Below are the code and all the weights of a small trained network. Each question names an input and a target symbol and asks about switching units off, where a switched-off unit gives its printed mean instead of its output.

import numpy as np


def w(rows, s, z=0):
    codes = np.array(rows[::2]) - 128.0
    scale = np.full(codes.shape[1], s)
    scale[-1] = z or s
    return codes * scale


def norm(h):
    return h / np.sqrt((h * h).mean(-1, keepdims=True) + 1e-5)


def f(y):
    return y / 2 * (1 + np.tanh(0.7978845608 * (y + 0.044715 * y**3)))


def softmax(a):
    e = np.exp(a - a.max(-1, keepdims=True))
    return e / e.sum(-1, keepdims=True)


def log_softmax(a):
    a = a - a.max(-1, keepdims=True)
    return a - np.log(np.exp(a).sum(-1, keepdims=True))


def net(x, mask):
    ids = ['ΘΞΦΨαγμτω'.index(c) for c in x.split()]
    T = len(ids)
    res = E[ids] + P[:T]
    u = 0
    for l in range(2):
        r = norm(res)
        for j in range(2):
            rows = slice(3 * j, 3 * j + 3)
            q, k, v = (r @ M[l][rows].T for M in (Q, K, V))
            z = softmax(np.where(np.tri(T) > 0, q @ k.T / 3**0.5, -1e9)) @ v
            o = O[l][rows]
            res = res + np.where(mask[u + j], z, o[:, -1]) @ o[:, :-1]
        u += 2
        y = f(norm(res) @ A[l][:, :-1].T + A[l][:, -1])
        res = res + np.where(mask[u : u + 12], y, B[l][:, -1]) @ B[l][:, :-1]
        u += 12
    return log_softmax(norm(res)[-1] @ U[:, :-1].T + U[:, -1])


Q, K, V, O, A, B = {}, {}, {}, {}, {}, {}
E = w([
[194,170,7,39,157,102],'Θ',
[109,205,92,93,136,151],'Ξ',
[175,168,88,103,125,178],'Φ',
[134,201,90,116,140,134],'Ψ',
[132,157,164,206,145,169],'α',
[155,101,154,74,160,107],'γ',
[155,92,174,121,65,149],'μ',
[136,192,133,130,101,173],'τ',
[121,58,97,146,139,131],'ω',
],0.011)
P = w([
[202,43,121,101,82,43],'0',
[88,124,79,139,254,167],'1',
[91,128,96,120,225,178],'2',
[95,135,98,111,188,176],'3',
[95,142,108,101,163,176],'4',
[104,146,109,98,145,172],'5',
[107,146,116,90,128,170],'6',
[112,149,120,89,118,172],'7',
[122,154,121,87,110,163],'8',
[126,156,130,90,105,160],'9',
[139,166,136,93,101,157],'10',
[171,175,142,109,101,147],'11',
],0.0044)
Q[0] = w([
[116,141,91,174,82,135],'L0H1',
[156,54,203,33,183,64],'L0H1',
[117,100,88,178,19,97],'L0H1',
[152,22,15,166,190,117],'L0H2',
[142,154,166,108,78,85],'L0H2',
[181,2,132,124,47,106],'L0H2',
],0.0098)
K[0] = w([
[114,131,87,147,90,159],'L0H1',
[114,49,228,79,204,37],'L0H1',
[65,50,70,137,126,168],'L0H1',
[122,73,35,195,100,66],'L0H2',
[157,133,139,86,137,92],'L0H2',
[133,2,144,133,210,82],'L0H2',
],0.0061)
V[0] = w([
[70,69,111,102,119,186],'L0H1',
[165,156,148,132,134,105],'L0H1',
[197,172,245,62,209,123],'L0H1',
[189,111,160,63,186,150],'L0H2',
[142,164,254,58,185,79],'L0H2',
[85,156,153,153,109,92],'L0H2',
],0.008)
O[0] = w([
[164,139,205,98,170,157,170],'L0H1',
[108,116,96,139,114,135,123],'L0H1',
[4,56,118,78,140,190,240],'L0H1',
[115,199,168,123,119,79,237],'L0H2',
[254,175,100,207,110,63,25],'L0H2',
[185,88,87,159,130,144,3],'L0H2',
],0.0062,0.0035)
A[0] = w([
[100,95,165,226,124,148,129],'L0N1',
[121,95,98,192,65,143,6],'L0N2',
[161,73,83,90,174,137,56],'L0N3',
[173,119,168,130,116,90,44],'L0N4',
[181,159,116,117,151,119,47],'L0N5',
[162,106,222,169,78,155,153],'L0N6',
[128,180,120,157,79,115,45],'L0N7',
[126,85,139,177,227,78,135],'L0N8',
[149,41,116,164,135,89,76],'L0N9',
[120,174,155,248,119,187,92],'L0N10',
[146,159,150,140,125,183,104],'L0N11',
[91,74,130,142,142,105,43],'L0N12',
],0.011,0.0015)
B[0] = w([
[68,187,115,14,64,11,178],'L0N1',
[137,174,71,144,71,182,94],'L0N2',
[90,169,186,83,132,111,214],'L0N3',
[117,62,102,149,106,75,122],'L0N4',
[94,137,138,68,165,123,133],'L0N5',
[212,181,219,74,146,211,248],'L0N6',
[123,70,119,120,169,171,151],'L0N7',
[52,97,142,80,123,155,142],'L0N8',
[137,7,87,136,121,91,109],'L0N9',
[29,203,146,98,4,146,253],'L0N10',
[106,129,82,198,140,115,246],'L0N11',
[111,110,216,141,179,165,175],'L0N12',
],0.013,0.0022)
Q[1] = w([
[165,100,185,161,221,53],'L1H1',
[135,160,19,111,254,132],'L1H1',
[130,89,148,141,41,158],'L1H1',
[79,109,228,100,66,125],'L1H2',
[138,82,15,165,145,193],'L1H2',
[51,186,222,162,43,12],'L1H2',
],0.011)
K[1] = w([
[114,85,133,47,151,185],'L1H1',
[213,50,59,78,98,130],'L1H1',
[104,176,116,184,193,149],'L1H1',
[43,141,221,123,176,217],'L1H2',
[155,108,30,153,55,73],'L1H2',
[50,255,199,233,223,121],'L1H2',
],0.0092)
V[1] = w([
[98,138,190,114,103,110],'L1H1',
[130,152,164,125,95,108],'L1H1',
[214,187,85,151,81,89],'L1H1',
[221,160,140,96,227,132],'L1H2',
[144,97,148,126,65,254],'L1H2',
[113,128,93,11,131,191],'L1H2',
],0.0097)
O[1] = w([
[157,197,90,99,125,167,155],'L1H1',
[132,147,137,81,140,179,126],'L1H1',
[76,60,217,33,161,196,49],'L1H1',
[180,53,18,148,165,25,133],'L1H2',
[22,225,143,64,19,46,166],'L1H2',
[215,97,176,205,71,3,254],'L1H2',
],0.005,0.009)
A[1] = w([
[100,122,130,181,112,248,101],'L1N1',
[123,164,94,135,114,158,120],'L1N2',
[202,174,103,150,88,135,112],'L1N3',
[133,95,126,156,157,121,123],'L1N4',
[191,124,138,101,84,146,68],'L1N5',
[148,137,140,150,112,110,111],'L1N6',
[63,65,141,113,133,123,125],'L1N7',
[81,118,107,141,134,124,132],'L1N8',
[131,99,98,151,166,217,100],'L1N9',
[61,5,107,80,136,170,92],'L1N10',
[141,139,67,26,164,106,2],'L1N11',
[183,168,71,134,112,159,99],'L1N12',
],0.019,0.0085)
B[1] = w([
[153,94,91,134,90,189,183],'L1N1',
[132,128,109,157,120,127,188],'L1N2',
[162,133,153,132,116,172,246],'L1N3',
[132,145,128,111,105,107,144],'L1N4',
[138,152,156,132,166,167,164],'L1N5',
[116,132,130,106,160,131,163],'L1N6',
[114,152,118,127,84,134,253],'L1N7',
[147,127,144,113,125,138,177],'L1N8',
[86,147,170,95,171,119,144],'L1N9',
[138,1,184,143,148,108,203],'L1N10',
[139,105,70,45,136,138,198],'L1N11',
[78,117,117,137,154,79,189],'L1N12',
],0.038,0.0056)
U = w([
[114,19,186,130,90,115,170],'Θ',
[69,211,139,107,28,124,80],'Ξ',
[58,154,173,92,224,66,8],'Φ',
[202,168,195,121,158,203,189],'Ψ',
[11,105,104,137,181,216,29],'α',
[236,143,92,162,96,57,104],'γ',
[102,147,72,245,169,109,251],'μ',
[148,101,54,23,135,133,255],'τ',
[165,98,47,186,47,226,63],'ω',
],0.011,0.0017)

Each question gives the input, a string of symbols that net reads in full, and the target symbol t.
The units are the heads (3 rows each of Q, K, V and O) and the neurons (one row each of A and B). Each row of codes is followed by its name. A weight is (code - 128) times the scale printed after its matrix; where a second scale follows, it is the last column's (O, A, B and U).
mask holds one flag per unit, layer by layer, with each layer's heads first. A switched-off unit (its flag False) gives its mean, the last column of its rows in O or B, instead of its output. The means were averaged over made-up inputs and are rounded, as every weight is.
A unit's drop is (log p(t) with every unit on - log p(t) with that unit switched off) / (log p(t) with every unit on - log p(t) with every unit switched off).
most important unit: the unit with the biggest drop
top k neurons: the k neurons with the biggest drops, biggest first
top k neurons in layer l: the k neurons of layer l with the biggest drops, biggest first
heads that matter: for each layer, one digit per head in row order, 1 if its drop is at least 0.15 and else 0, layers parted by /
input Φ Θ Ξ Ψ, target Ψ: top 2 neurons in layer 0	[L0N10 L0N3]
input Θ Θ τ ω Ξ, target Φ: most important unit	L0N10
input Ψ μ τ Ψ Ξ Ξ Ξ Φ Φ, target Θ: top 4 neurons in layer 0	[L0N10 L0N8 L0N6 L0N12]
input μ α Ξ γ μ α, target Ξ: top 2 neurons	[L0N1 L0N10]
input ω τ τ ω ω, target Φ: top 3 neurons	[L0N10 L1N3 L1N7]
input Ξ Θ ω Ψ, target γ: top 2 neurons in layer 0	[L0N10 L0N7]
input γ γ Ξ Ξ Φ ω Ψ, target α: heads that matter	11 / 01
input Ψ Ψ Θ Θ α Φ γ Φ ω Ξ, target Θ: top 3 neurons	[L0N10 L0N6 L0N8]
input τ τ γ α Φ, target Ξ: top 2 neurons	[L0N10 L0N7]
input Φ μ α α μ μ Θ Φ γ α α γ, target Ξ: heads that matter	11 / 00
input ω ω Θ Θ μ γ ω γ ω, target Ψ: top 2 neurons in layer 0	[L0N10 L0N5]
input ω Ψ Θ Ψ Ψ Φ, target μ: top 2 neurons	[L1N12 L0N10]
input α α Ξ, target ω: heads that matter	00 / 01
input γ γ γ α μ Ξ, target α: top 4 neurons	[L1N9 L0N10 L1N1 L1N12]
input Ψ α Ψ, target Θ: top 4 neurons in layer 0	[L0N6 L0N8 L0N10 L0N12]
input τ ω Φ ω μ Ξ ω Θ ω, target Ψ: most important unit	L0H1
input α ω Θ Ξ μ τ ω γ γ Ψ, target ω: heads that matter	10 / 01
input Ξ γ Ψ τ μ Θ ω Φ, target γ: top 2 neurons	[L0N6 L0N7]
input ω γ Φ, target μ: heads that matter	01 / 00
input Φ Ψ ω α ω Θ γ τ ω γ τ τ, target ω: most important unit	L1N1
input Φ μ τ ω α Φ, target Ψ: top 2 neurons	[L0N10 L1N3]
input τ α γ Θ Ξ γ, target Ξ: top 2 neurons	[L1N10 L0N6]
input Ψ Ψ Ξ, target Θ: top 3 neurons in layer 0	[L0N6 L0N10 L0N8]
input μ Ξ γ ω α Θ γ γ Θ Φ α Ψ, target τ: heads that matter	10 / 00
input α ω Θ Φ γ ω Φ Ξ, target ω: top 2 neurons in layer 0	[L0N3 L0N1]
